Each row is followed by its class. Each block has new classes.
[  2   5   4  -2 -10 -25  23  -4 -40  -8  -5  -7   9   4   2 -14 -22 -15
  -9  -9   2   6   1  42 -13 -11  -4   5  -1   5 -15   2  -6 -10  -2   3
  43   4  -2  40  44  -8 -19   6   0  -7] -> Q415
[ 10   2  -7 -19  -3  15   0  -9  -2   3   2  -4  -2  -3   0   3   0  -3
  11   9   1   9   6  -6  -9  -5   8  -3  -7  -6   3   4   6  -7   2   3
  -1  -8   4   7 -12   7  -2   0  -3  -3] -> Q489
[ -1   1  -2 -14  -1  -5  17  -3  -1  -8  -1  -3   3  -1   3  -2   3  -4
  -1  -1  -1  -2  -9  21  -5   7  -7   7  -1   0  -2  -3   3  -8  -4   7
   6  -2  -5  -2   2  -3   1   3  -2  -7] -> Q544
[ 10   9 -21   1 -12  36  20 -18  17   9  10  -3 -13  -4  -7  13  18   7
  15  23  -3  -2  26 -14  -1 -35  10  -6  -5 -17  13   2  10 -22   1   9
 -19  -9  -2 -49 -33   9  -2   1  -7  -4] -> Q766
[ -2  -9   1  -3 -12  10 -39  -2 -13  10   5   0   0   4   4  -9  11  23
   0   5  -5  21 -12 -22   0   8  21  -2  -2  -1   1  -2   5  -3  -5  -1
 -14  -5   8   4 -36  19  21   0   7   7] -> Q766
[ -3   2   8   0 -12   3 -10  -1  -5   4  -3   2   1  -3  -9  -1   0   8
  -4  -2   3   6  -2  -3  -1   2   6   5  -1   3  -5  -2  -2  22  -3   1
   2   0 -11   8  -5   6   1  -1  -3   2] -> Q951
[ -1 -12   4  -8  -3  -7  17   7   1 -16   8  23  -1   4   8  -7   2  -7
  -4  -7  -5 -12 -14  22   7  12   4  10   6  18   4  -5   7   4   0  -3
   3  -3   0  -2   7   4   2   4   4  -5] -> Q489
[ -7  -5   3  -7  -8  -1 -10  -1  -4   7   3  -9  -1   1   7  -2   7   3
   3  -3   1   4 -13   0   1   5   6  13  -1   1  -2   0  -3   0  -3   4
 -10  -4  -3   4 -21   5  12   2  -1   3] -> Q951
[ -4   0  13  -2  -3   1 -16   6  -3   0  -2   1   4   5  -1  -9   0   6
  -2  -3  -2   5  -5   3   7   0   7  -2   6   6  -3   4   3  11  -4  -3
   0   0   6   7   1   7  -2  -1   3   8] -> Q610
[  2  -8   3  -9 -12   8 -13 -18  -5  10  16   2  -6   6  11   1  23   7
   6   8 -15  21 -20 -12   2   2   6   9  -2 -12   4  -3   2 -11  -1  10
 -20 -10  -2 -13 -45  -2  19   5   5   5] -> Q610
[  6   8  -5   3  -1  -4  25  -6  -3   6  -6   7   2  -2  -9  -2 -23 -14
  -6   0   6 -12  16  23 -12  -1  -5 -11  -1   5   1   2   3   0   9  -7
  24   3   1  10  35 -13 -21   0  -1  -8] -> Q766
[ -5  -2   8  -2   4  -2 -12   7  -5  -7  -3   7   2   2   2  -4  -3   6
  -5  -6  -1   6 -11   5   4  10  -3   3   4   6 -10  -2   1   3   0  -3
  13   5   0   8   6  -7   0   2  10  -1] -> Q544
[  8   2  -8  -7  -9   6  10 -13   3  -1   7   0  -4 -10  -6  -4   6  -6
   8  15  -5   6  18   2 -18 -10   3   6  -5  -9   7   8  -3 -19   1   1
 -11 -12  -9  -9 -11  -6  -1  -8  -7   0] -> Q766
[ -5   3   4  -3  -6  -2 -14  -1 -16 -12   0  -3   8   4   4  -4 -11   1
  -2   7   3   8   2   8  -5   3   7   3  -7   4 -11  -1   9  15   5  -5
  16   0   1  15   3  -1  -7   2  -1  -6] -> Q766
[  8   3 -10   0  -4   8  27   3   5  -4  -6   3  -8  -5   1  16   4 -21
   6   1  -2 -13   9  12   0  -3   7  -7  -3   0  12  -1   4   3   6   0
 -15  -1   6 -29   0   0  -2   0   1  -8] -> Q951
[ -1  -1   5  -6 -25   0 -33 -10 -19  10  10  -7  -4   9  13 -13   1  22
  -2   4  -3  14  -3   1  -9   4  28  13  -1  -4 -16   3  11   7  -8   2
   1  -4   6   7 -26  16  11  -4  -1   8] -> Q951
[  4  13  -5   4  -1  14  12  -8  -5  19 -13  -5  -1  -5  -7   1  -3  -5
  -8   6   2  -6   8  17  -7   2  16   0 -20   0  10   1  14   7  -3   1
   5   1   1  -5  -3   8  -6  -2   4   0] -> Q951
[  8   8 -12  -7 -10  16  -6  -9  -3  -1   7  -5   2  -7 -13  -1   1  -4
   3  13  -2  11  11   4  -6  -8  19   3   5 -13  -2   2   7 -12  -5   6
   1  -2   2  -5 -20  14  -1   1  -6   3] -> Q544
[ -2  -9   0  -9 -16 -12  -4  -4 -25  -2   6   0   7   7  18 -12   5   5
  -4   0  -7  13 -28  28  -3  13  11  27   2  -3  -2   2  -6   8 -15  10
   1  -9  -6  15 -24   7  12   8   0  -2] -> Q951
[  0   3  -2  -6  -7   2   0   3 -17   1  -6  -2  -3   1  -2   6   8  -1
   0  -2   1  -3  -7  13  -1   5   7   6   2   2   4   0   5   3  -7   5
  -8   6   5  -2 -11   5  -8   2  -2  -2] -> Q489
[ -1  -2   5  -5  -7   0  -2 -22  -7  -2   8   4  -2   2   0   1   2   0
   4 -12   6   1  -5  11  -3  10   8   8  -2   1   1   1   4   0  -6   3
   4  -6   4   5  -8   3   4   3   0  -1] -> Q951
[ -2   2   9   2  -6 -24  -5 -15 -29  -8  -3  -2  13   5  12 -13 -24   0
  -9  -8   2   9 -12  34  -4  16   9  25   0  13 -24   5  -7   7  -5  -5
  40   2  -6  54  30   0  -9   5  -1  -2] -> Q489
[ -1   2   0  -8  -8   3  -5  -9 -16   4  -6  -6  12  -3   3  -6   9   9
   2   5  -4  11   2   7   0  -6  14  16  -7 -10   5  -4   2  -5  -7   5
   1  -9   1   4 -17   9   4   5  -2  -4] -> Q951
[  3   3   3  -3  -5  -9  -9  -9 -18   1  -2  -4  -2   2   0 -15   0  -2
   8   6   2  14   0   4   6   5  22  11 -30   2 -10   2  -1  -1  -1   3
  13  -4   1  21  -3   0   3   4   0  -5] -> Q951
[  4  -1 -12  -9   5  21  -7   1   2   5   6  -8  -8  -2  -2  13  16  -2
   9   4  -4   1  -1 -13   0  -8   3   6  -2  -6  17   1   6  -8  -5  10
 -19  -8   5 -24 -20   7  11   1  -2   2] -> Q489
[ -6  -7   9   0  17 -24  23  -2   0  -9  -5   6  10   2   8  -5  -5  -9
  -5 -12  -1  -3 -21  20 -10   5 -30   6   7   8 -12  -2 -16 -11  -1  -2
   9   9   2  16  28 -22  -5   7   0  -8] -> Q415
[ -2  -2   0  -2   6   2 -14   8   4   6   0   2   3   5  -2   5   5   5
   2  -5  -2   5  -2 -14   9   0   0  -5   8   4  -4   4   6   7   6  -3
  -9  -1  -1 -10  -3   4  -1  -2   4   3] -> Q610
[ -2  18  -4 -10 -12  10   9   2 -10   7   7   1  -6   9   6   7  15   3
   3   5 -10  -2  -7  15  -6   8  13  16   1  -9   6   2   5  -9  -7   9
 -20  -8  -8 -19 -39  10  16   7   4  -1] -> Q951
[  1   1   4  -4  -4  -5 -32  -2 -13   6   3   7   2   5  -1 -11  -5  12
   3  -2   2  26 -18 -28   0   6   8  11   2   0  -6   6  -5   2  -2  -2
   5  -4  -8  19 -16  11  11  -1   5   6] -> Q489
[ -3  -3   9  -2   0  -8 -12   1  -7  -4   3   1  -1   3   7  -6   1   2
  -3 -15  -4   9 -16   7   3  12  20  14   2   0  -8   0   1   9  -3   1
   7   0   1  14  -2  10  10   3   8   1] -> Q544

Each row is followed by its class.
[ 11 -10   1  13   3  11  -9 -15   6   2  20  -1   6  -4  23  -1 -20   6
 -24  26 -12   6 -22 -16  13 -10  -5  19 -18  -8 -23  -2  -1  14  26 -19
   6 -48 -11  -4   3  -3 -21   8 -16  -7] -> X
[  6   1   1   2   6  14 -13  -5   4  -3   6  -5  -1   4  19   6 -13   3
 -14  26  -7   9 -11  -6   3  -6   0  16 -11  -4  -1   1  -3   9  13  -3
  12 -23   1  -8 -10  -5   0  -4 -11 -12] -> S
[ 11  10 -12   3   5   4 -12  16 -14   5 -17  13  -8  -4  -1   7  -9 -11
  12 -11 -22   6  -7   5   1 -10   2  32   1   9   9 -13  -6   3   4  19
  -1   4  -2 -16 -16   2   8  -5   0 -17] -> S
[ -1   2  -2 -20   3  22  -2 -30  -2  -4  -4 -10   1 -12  17   4  -2   1
  -1  17  -8 -17  -1   0 -16 -11   0  30   5  -4   4 -14   1  11  -6   7
  -3  -3   9 -28 -10  -6   4  -7   6 -21] -> A
[  6   7  -1  -8   0  12   7 -16   5 -10   7 -16  10 -12   5   4 -11   3
 -15   3 -14   5 -14  17   4 -11  -5   6 -17   5  -8   3   0   0  16  -8
  -2 -26   7  -9   3  -2 -10  -1 -24  -9] -> M
[ 16   2   5   9   9  19 -17  -2  11 -17   6   0 -13   0   8   3 -25  17
 -21  13  -4   9   2  -8   2   2  -2  -5  -5  -5   4   6   1   5  27 -14
   5 -17  11  -3   2  -2 -11  -2  -4   6] -> S
[ 20  -1   3   7   1   2  -7  -9  -7  -3   9   4   5 -12  29   0 -19  -8
  -6  12 -25  -5 -15 -17  12 -13 -10  33 -15   5  -1   3  -3   6  28   8
   4 -38  -5 -24   0 -11  -9  -4 -32 -24] -> S
[ 13  12   6  -6   5  19  -4  -8   4  -6   4   4  -1  -4   0   6  -2   8
 -13  -2  -9   4   4  -6   1  -7  -3   7  -5   6   2   1  -2   2  16   3
  -1  -9   3 -11  -5   7  -1  -1  -9  -4] -> D
[ 15   4   7   2   6  15  -5 -14   2 -12   5 -10   4  -7  16   2  -8   7
 -11   8  -3  -5  -4  -5  12  11  -2   5  -3  -1   8   2   1   4  20 -10
   3 -17  -1  -7  -3  -4 -14  -3 -15 -14] -> X
[  3  -3  -6   0  -2  20 -10 -12   5   4  13  -7   8 -12   5   1  -1  -2
   2  17 -17  -8 -14  -4   8  -5   2  30 -17   0  -6  -8  -5  15  19 -13
   4 -15  -7 -15   1   2 -19   2  -5  -8] -> X
